Here is a tiny trained network, its code and every weight. The questions are about switching its units off for an input and a class, where a switched-off unit gives its printed mean instead of its output.

import numpy as np


def w(rows, s, z=0):
    codes = np.array(rows[::2]) - 128.0
    scale = np.full(codes.shape[1], s)
    scale[-1] = z or s
    return codes * scale


def norm(h):
    return h / np.sqrt((h * h).mean(-1, keepdims=True) + 1e-5)


def f(y):
    return y / 2 * (1 + np.tanh(0.7978845608 * (y + 0.044715 * y**3)))


def log_softmax(a):
    a = a - a.max(-1, keepdims=True)
    return a - np.log(np.exp(a).sum(-1, keepdims=True))


def net(x, mask):
    res = np.array(x, float).reshape(1, 4) / 4 @ E
    u = 0
    for l in range(3):
        y = f(norm(res) @ A[l][:, :-1].T + A[l][:, -1])
        res = res + np.where(mask[u : u + 7], y, B[l][:, -1]) @ B[l][:, :-1]
        u += 7
    return log_softmax(norm(res)[-1] @ U[:, :-1].T + U[:, -1])


A, B = {}, {}
E = w([
[56,161,141,158,200,143,129,34],'x0',
[98,152,66,254,115,71,85,143],'x1',
[131,118,63,188,52,4,184,123],'x2',
[196,199,148,127,85,161,152,152],'x3',
],0.0067)
A[0] = w([
[188,95,132,85,234,208,162,54,67],'L0N1',
[152,220,162,150,126,211,58,95,184],'L0N2',
[181,71,84,37,38,237,240,129,69],'L0N3',
[84,10,200,115,254,123,130,212,76],'L0N4',
[183,121,144,135,152,180,53,142,108],'L0N5',
[217,50,176,45,123,49,75,193,50],'L0N6',
[204,177,151,197,26,92,23,189,3],'L0N7',
],0.006,0.0034)
B[0] = w([
[91,98,68,109,75,215,70,91,222],'L0N1',
[146,136,190,64,50,139,70,169,253],'L0N2',
[61,119,180,125,164,2,93,146,228],'L0N3',
[249,107,112,192,133,181,176,174,196],'L0N4',
[108,149,72,31,87,189,176,247,172],'L0N5',
[69,130,174,204,110,93,59,4,188],'L0N6',
[125,112,106,80,183,189,106,148,215],'L0N7',
],0.0078,0.004)
A[1] = w([
[141,162,131,157,208,115,164,144,8],'L1N1',
[127,246,174,129,122,125,74,118,112],'L1N2',
[106,74,138,170,208,125,179,55,102],'L1N3',
[115,164,154,137,188,129,125,151,183],'L1N4',
[147,161,132,137,176,160,104,170,194],'L1N5',
[76,139,103,171,135,94,132,113,142],'L1N6',
[134,150,178,83,123,135,81,135,192],'L1N7',
],0.011,0.0017)
B[1] = w([
[15,205,183,139,103,128,77,7,125],'L1N1',
[74,57,228,171,109,75,135,214,226],'L1N2',
[212,187,84,114,83,82,168,223,230],'L1N3',
[119,108,168,160,124,28,134,166,139],'L1N4',
[253,194,63,150,85,15,103,172,191],'L1N5',
[39,52,212,96,112,97,59,84,228],'L1N6',
[57,179,82,233,98,88,254,104,254],'L1N7',
],0.006,0.0056)
A[2] = w([
[132,153,155,172,120,172,90,198,195],'L2N1',
[137,189,108,98,134,183,109,2,92],'L2N2',
[168,202,230,138,137,65,173,149,184],'L2N3',
[63,152,131,102,186,163,51,163,120],'L2N4',
[158,147,169,51,171,173,166,198,166],'L2N5',
[100,131,123,146,66,213,192,108,115],'L2N6',
[159,33,59,92,166,75,64,28,251],'L2N7',
],0.0079,0.0021)
B[2] = w([
[254,181,99,85,131,65,231,81,227],'L2N1',
[45,45,142,190,193,72,101,133,137],'L2N2',
[54,17,95,238,84,37,39,113,253],'L2N3',
[154,159,8,177,127,223,120,196,144],'L2N4',
[174,246,132,161,97,68,87,143,190],'L2N5',
[173,46,51,69,205,110,161,60,177],'L2N6',
[149,218,211,145,80,74,187,170,233],'L2N7',
],0.0065,0.0049)
U = w([
[70,99,196,155,66,10,108,102,204],'0',
[209,156,87,85,98,130,136,134,169],'1',
[78,50,103,93,198,157,120,40,1],'2',
],0.013,0.0023)

Each question gives the input, the list of numbers given to net, and the class t.
The units are the neurons (one row each of A and B). Each row of codes is followed by its name. A weight is (code - 128) times the scale printed after its matrix; where a second scale follows, it is the last column's (A, B and U).
mask holds one flag per neuron, layer by layer. A switched-off neuron (its flag False) gives its mean, the last column of its row in B, instead of its output. The means were averaged over made-up inputs and are rounded, as every weight is.
A unit's drop is (log p(t) with every unit on - log p(t) with that unit switched off) / (log p(t) with every unit on - log p(t) with every unit switched off).
The circuit of an input: a set's keep is (log p(t) with only the set's units on - log p(t) with every unit switched off) / (log p(t) with every unit on - log p(t) with every unit switched off). Starting from the 12 units with the biggest drops (on a tie, the unit counted first), units are removed one at a time, each time the one whose removal leaves the highest keep (on an exact tie, the one counted first), for as long as the keep stays at least 0.8.
units of the circuit, in order: the units of the circuit, biggest drop first
most important unit: the unit with the biggest drop
top k neurons: the k neurons with the biggest drops, biggest first
drop of u: that unit's drop, to one decimal
input [3,-6,-8,-6], class 1: units of the circuit, in order -> [L0N4, L2N5]
input [-3,-5,-6,7], class 0: units of the circuit, in order -> [L0N3]
input [-3,8,2,2], class 1: top 3 neurons -> [L0N7, L0N3, L0N6]
input [-1,8,-4,8], class 1: top 3 neurons -> [L0N7, L0N3, L0N5]
input [4,-6,2,0], class 2: units of the circuit, in order -> [L0N1, L2N6]
input [-3,5,4,8], class 1: top 2 neurons -> [L0N7, L0N3]
input [-4,0,-7,8], class 0: top 4 neurons -> [L0N3, L1N7, L2N3, L1N2]
input [-2,-7,-4,0], class 2: top 2 neurons -> [L0N1, L1N7]
input [3,-6,0,-3], class 2: top 3 neurons -> [L0N1, L2N2, L1N5]
input [-1,6,-4,-7], class 1: top 2 neurons -> [L0N3, L0N4]
input [4,-6,-6,2], class 1: top 3 neurons -> [L0N1, L0N6, L2N5]
input [6,5,-8,-2], class 1: top 2 neurons -> [L0N1, L0N3]
input [4,-8,-2,-2], class 2: top 2 neurons -> [L0N1, L2N2]
input [5,-8,3,-5], class 1: most important unit -> L1N3
input [7,-4,1,-7], class 1: top 2 neurons -> [L1N3, L0N4]
input [6,-1,-3,3], class 2: drop of L0N1 -> 1.2
input [-8,-8,-1,2], class 0: drop of L0N3 -> 0.4
